Below are the code and all the weights of a small trained network. Each question names an input and a target symbol and asks about switching units off, where a switched-off unit gives its printed mean instead of its output.

import numpy as np


def w(rows, s, z=0):
    codes = np.array(rows[::2]) - 128.0
    scale = np.full(codes.shape[1], s)
    scale[-1] = z or s
    return codes * scale


def f(y):
    return y / 2 * (1 + np.tanh(0.7978845608 * (y + 0.044715 * y**3)))


def softmax(a):
    e = np.exp(a - a.max(-1, keepdims=True))
    return e / e.sum(-1, keepdims=True)


def log_softmax(a):
    a = a - a.max(-1, keepdims=True)
    return a - np.log(np.exp(a).sum(-1, keepdims=True))


def net(x, mask):
    ids = ['ΓΔΘΛαβεζπστφψω'.index(c) for c in x.split()]
    T = len(ids)
    res = E[ids] + P[:T]
    u = 0
    for l in range(2):
        r = res
        for j in range(2):
            rows = slice(2 * j, 2 * j + 2)
            q, k, v = (r @ M[l][rows].T for M in (Q, K, V))
            z = softmax(np.where(np.tri(T) > 0, q @ k.T / 2**0.5, -1e9)) @ v
            o = O[l][rows]
            res = res + np.where(mask[u + j], z, o[:, -1]) @ o[:, :-1]
        u += 2
        y = f(res @ A[l][:, :-1].T + A[l][:, -1])
        res = res + np.where(mask[u : u + 8], y, B[l][:, -1]) @ B[l][:, :-1]
        u += 8
    return log_softmax(res[-1] @ U[:, :-1].T + U[:, -1])


Q, K, V, O, A, B = {}, {}, {}, {}, {}, {}
E = w([
[87,89,80,127,94,102,78,115,122,85,126],'Γ',
[177,116,136,70,133,122,162,157,129,142,162],'Δ',
[115,102,156,134,116,140,78,111,82,100,119],'Θ',
[141,86,141,164,135,113,134,65,110,96,79],'Λ',
[3,166,160,151,211,208,194,181,174,74,155],'α',
[143,93,130,82,130,107,90,161,114,71,182],'β',
[151,109,71,148,117,90,183,91,146,108,75],'ε',
[101,146,102,153,90,150,112,79,113,183,101],'ζ',
[157,159,176,127,115,185,120,120,89,176,111],'π',
[166,90,164,117,139,119,146,124,112,94,130],'σ',
[105,139,127,85,97,143,77,157,104,163,162],'τ',
[163,116,73,73,127,86,139,168,148,105,170],'φ',
[167,150,96,105,112,147,174,136,150,185,130],'ψ',
[114,136,50,92,82,124,119,151,162,155,141],'ω',
],0.005)
P = w([
[118,151,131,124,90,116,122,128,137,113,125],'0',
[130,64,96,75,162,148,113,108,87,154,96],'1',
[106,119,95,136,121,155,139,160,48,116,142],'2',
[132,217,157,164,73,54,115,134,199,113,155],'3',
[124,101,139,31,150,158,85,62,198,131,69],'4',
[69,111,115,111,55,191,199,146,35,98,160],'5',
[147,60,88,250,171,117,115,185,66,163,193],'6',
[89,40,112,1,113,228,155,57,118,136,75],'7',
[136,84,205,92,145,162,85,2,239,119,104],'8',
],0.0033)
Q[0] = w([
[156,145,164,156,147,90,68,116,220,141,136],'0.h0',
[193,164,99,213,113,51,111,186,62,140,152],'0.h0',
[143,154,173,131,165,98,100,105,253,129,127],'0.h1',
[84,89,120,43,159,185,137,89,135,124,82],'0.h1',
],0.05)
K[0] = w([
[182,5,48,128,212,150,78,123,79,213,113],'0.h0',
[255,109,129,25,64,75,17,41,145,162,57],'0.h0',
[211,9,37,173,151,122,86,140,16,213,146],'0.h1',
[56,157,122,232,102,152,232,206,64,79,199],'0.h1',
],0.029)
V[0] = w([
[43,99,102,195,111,114,75,43,115,77,68],'0.h0',
[190,69,124,136,167,86,214,126,149,15,117],'0.h0',
[104,90,227,105,153,135,37,168,89,37,176],'0.h1',
[83,104,4,77,109,86,89,182,160,74,182],'0.h1',
],0.023)
O[0] = w([
[66,103,169,62,24,219,203,87,141,79,149,253],'0.h0',
[105,122,91,142,62,167,141,247,108,150,2,14],'0.h0',
[56,167,171,176,72,9,212,156,37,155,123,97],'0.h1',
[173,29,135,242,96,169,193,177,171,186,199,204],'0.h1',
],0.0085,0.0045)
A[0] = w([
[88,166,124,135,146,110,113,163,139,134,73,102],'0.n0',
[131,114,159,123,111,99,100,148,118,99,90,99],'0.n1',
[160,129,104,128,138,188,120,156,143,112,75,5],'0.n2',
[21,166,156,145,251,178,190,190,174,85,122,46],'0.n3',
[101,176,93,133,173,112,160,100,105,103,123,38],'0.n4',
[149,139,139,108,161,108,198,115,125,95,99,39],'0.n5',
[122,165,115,82,156,96,110,123,100,139,126,44],'0.n6',
[131,174,129,104,154,103,113,116,107,128,111,56],'0.n7',
],0.014,0.0025)
B[0] = w([
[185,160,121,161,134,211,130,86,88,98,158,161],'0.n0',
[119,146,93,142,135,169,169,104,91,88,126,119],'0.n1',
[42,90,136,122,67,66,10,157,171,146,145,251],'0.n2',
[3,185,123,133,197,199,197,165,251,137,112,84],'0.n3',
[110,63,182,120,94,83,139,140,179,121,90,171],'0.n4',
[154,73,143,71,112,118,122,180,138,129,139,112],'0.n5',
[146,106,141,180,115,78,146,159,197,49,107,177],'0.n6',
[134,66,130,171,115,105,146,137,166,80,84,163],'0.n7',
],0.008,0.002)
Q[1] = w([
[139,165,110,52,219,118,157,158,202,78,152],'1.h0',
[81,180,136,92,125,136,176,113,61,114,113],'1.h0',
[132,165,142,129,143,96,137,141,102,147,145],'1.h1',
[154,172,98,7,148,159,16,110,146,88,102],'1.h1',
],0.021)
K[1] = w([
[216,31,133,150,62,72,32,139,108,98,76],'1.h0',
[38,91,101,145,71,155,98,204,175,175,111],'1.h0',
[68,168,156,103,89,102,85,130,124,134,145],'1.h1',
[229,127,105,153,151,4,38,121,57,143,114],'1.h1',
],0.017)
V[1] = w([
[132,89,114,130,125,124,145,106,97,125,137],'1.h0',
[210,111,90,82,3,69,80,69,71,146,149],'1.h0',
[227,100,115,132,5,117,81,108,69,102,132],'1.h1',
[36,170,108,118,197,124,123,169,164,123,132],'1.h1',
],0.005)
O[1] = w([
[106,128,122,138,132,137,151,134,125,103,139,173],'1.h0',
[168,129,117,5,86,138,139,179,112,173,147,212],'1.h0',
[207,119,133,107,133,104,245,166,90,183,150,200],'1.h1',
[71,143,120,129,144,117,18,120,146,127,116,1],'1.h1',
],0.0025,0.0021)
A[1] = w([
[163,171,88,23,104,185,143,170,71,106,15,67],'1.n0',
[107,188,113,120,104,37,198,181,23,135,81,61],'1.n1',
[194,139,144,108,203,43,171,125,72,172,186,115],'1.n2',
[91,192,151,9,86,55,175,115,91,169,105,60],'1.n3',
[234,118,83,159,168,152,141,171,172,178,127,4],'1.n4',
[235,215,67,96,181,114,129,174,59,159,2,213],'1.n5',
[141,125,127,186,175,70,151,254,127,226,89,26],'1.n6',
[181,142,97,118,226,89,15,128,115,176,102,69],'1.n7',
],0.0093,0.0016)
B[1] = w([
[103,203,113,172,164,159,163,128,250,184,99,170],'1.n0',
[229,191,210,78,151,123,97,193,136,158,92,254],'1.n1',
[83,171,125,176,92,95,69,86,154,163,137,233],'1.n2',
[35,81,149,138,191,136,99,155,62,70,174,207],'1.n3',
[139,63,113,158,229,136,105,177,108,155,115,205],'1.n4',
[149,104,118,190,59,214,74,116,54,42,115,165],'1.n5',
[81,124,68,33,132,121,178,39,92,132,69,221],'1.n6',
[134,206,57,114,92,92,209,180,112,100,183,181],'1.n7',
],0.011,0.0033)
U = w([
[109,125,124,155,120,127,118,114,124,116,109,51],'Γ',
[161,166,141,94,121,90,141,126,131,187,82,138],'Δ',
[124,133,75,163,111,137,117,111,66,85,113,89],'Θ',
[150,83,144,159,48,149,251,158,113,158,163,145],'Λ',
[53,180,121,133,174,156,170,137,185,132,107,141],'α',
[185,145,138,40,161,188,98,29,142,76,181,253],'β',
[160,94,142,143,140,55,141,128,175,64,72,140],'ε',
[107,180,131,197,110,75,83,80,126,180,160,175],'ζ',
[171,180,152,164,122,173,105,153,142,129,91,99],'π',
[99,75,95,107,162,114,150,111,98,149,99,39],'σ',
[97,130,184,114,158,110,99,184,66,104,152,171],'τ',
[158,167,78,114,145,99,138,182,150,116,174,112],'φ',
[181,85,137,175,205,151,102,160,150,168,142,27],'ψ',
[109,93,114,95,57,134,50,173,152,153,100,59],'ω',
],0.0036,0.0016)

Each question gives the input, a string of symbols that net reads in full, and the target symbol t.
The units are the heads (2 rows each of Q, K, V and O) and the neurons (one row each of A and B). Each row of codes is followed by its name. A weight is (code - 128) times the scale printed after its matrix; where a second scale follows, it is the last column's (O, A, B and U).
mask holds one flag per unit, layer by layer, with each layer's heads first. A switched-off unit (its flag False) gives its mean, the last column of its rows in O or B, instead of its output. The means were averaged over made-up inputs and are rounded, as every weight is.
A unit's drop is (log p(t) with every unit on - log p(t) with that unit switched off) / (log p(t) with every unit on - log p(t) with every unit switched off).
The circuit of an input: a set's keep is (log p(t) with only the set's units on - log p(t) with every unit switched off) / (log p(t) with every unit on - log p(t) with every unit switched off). Starting from the 12 units with the biggest drops (on a tie, the unit counted first), units are removed one at a time, each time the one whose removal leaves the highest keep (on an exact tie, the one counted first), for as long as the keep stays at least 0.8.
circuit, biggest first: the units of the circuit, biggest drop first
top k neurons: the k neurons with the biggest drops, biggest first
k most important neurons of layer l: the k neurons of layer l with the biggest drops, biggest first
drop of u: that unit's drop, to one decimal
input ζ ψ Γ τ π, target Λ: circuit, biggest first => [0.h1 0.h0]
input ζ Θ β τ ε Γ Γ, target ω: circuit, biggest first => [0.h0 0.n2 0.h1]
input ψ τ ζ Γ Δ ζ τ τ, target β: circuit, biggest first => [0.h0 0.h1]
input ζ π ζ, target β: circuit, biggest first => [0.h0 0.h1]
input σ ζ ζ π τ ω ζ Λ, target ψ: circuit, biggest first => [0.h1 1.n4 0.h0]
input Θ β ζ Γ, target Δ: circuit, biggest first => [0.h1 1.n1 0.h0 1.n6]
input τ ζ ζ ζ ε, target β: circuit, biggest first => [0.h0 0.h1]
input ε ζ ζ ζ Θ Θ π Θ ω, target ε: circuit, biggest first => [0.h1 0.n6 0.h0 0.n7]
input β Θ ψ ψ ω ζ, target φ: circuit, biggest first => [0.h0 1.n7 0.h1]
input Θ τ σ, target τ: 2 most important neurons of layer 1 => [1.n3 1.n1]
input τ Θ ζ ε ω ω π Λ τ, target ε: top 3 neurons => [0.n6 0.n7 0.n4]
input ζ π τ ψ σ β φ, target π: 2 most important neurons of layer 1 => [1.n1 1.n5]
input Θ Γ ε φ ζ Δ, target σ: circuit, biggest first => [0.h0 1.n6 0.h1 1.n4]
input Θ Γ Θ ζ τ β π, target ζ: circuit, biggest first => [1.n2 0.h0 0.h1]
input ζ ε π σ, target ω: circuit, biggest first => [0.n2 0.h0 0.h1]
input φ ζ Θ, target σ: circuit, biggest first => [0.h0 0.h1 1.n6 1.n4]
input Θ π ζ, target τ: top neuron => [1.n3]
input ω Γ Λ Γ Γ τ α, target α: top neuron => [0.n3]
input σ Γ π, target π: 3 most important neurons of layer 1 => [1.n1 1.n5 1.n0]
input ψ Λ τ Λ, target α: top neuron => [1.n0]
input ψ Θ φ, target φ: top 2 neurons => [1.n7 0.n2]
input β Λ Γ ζ Γ Θ, target β: drop of 0.h0 => 0.4
input ζ ζ ζ ζ ζ ζ ε Λ Γ, target ω: drop of 0.h1 => 0.5
input ζ ω π, target β: drop of 0.h1 => 0.5
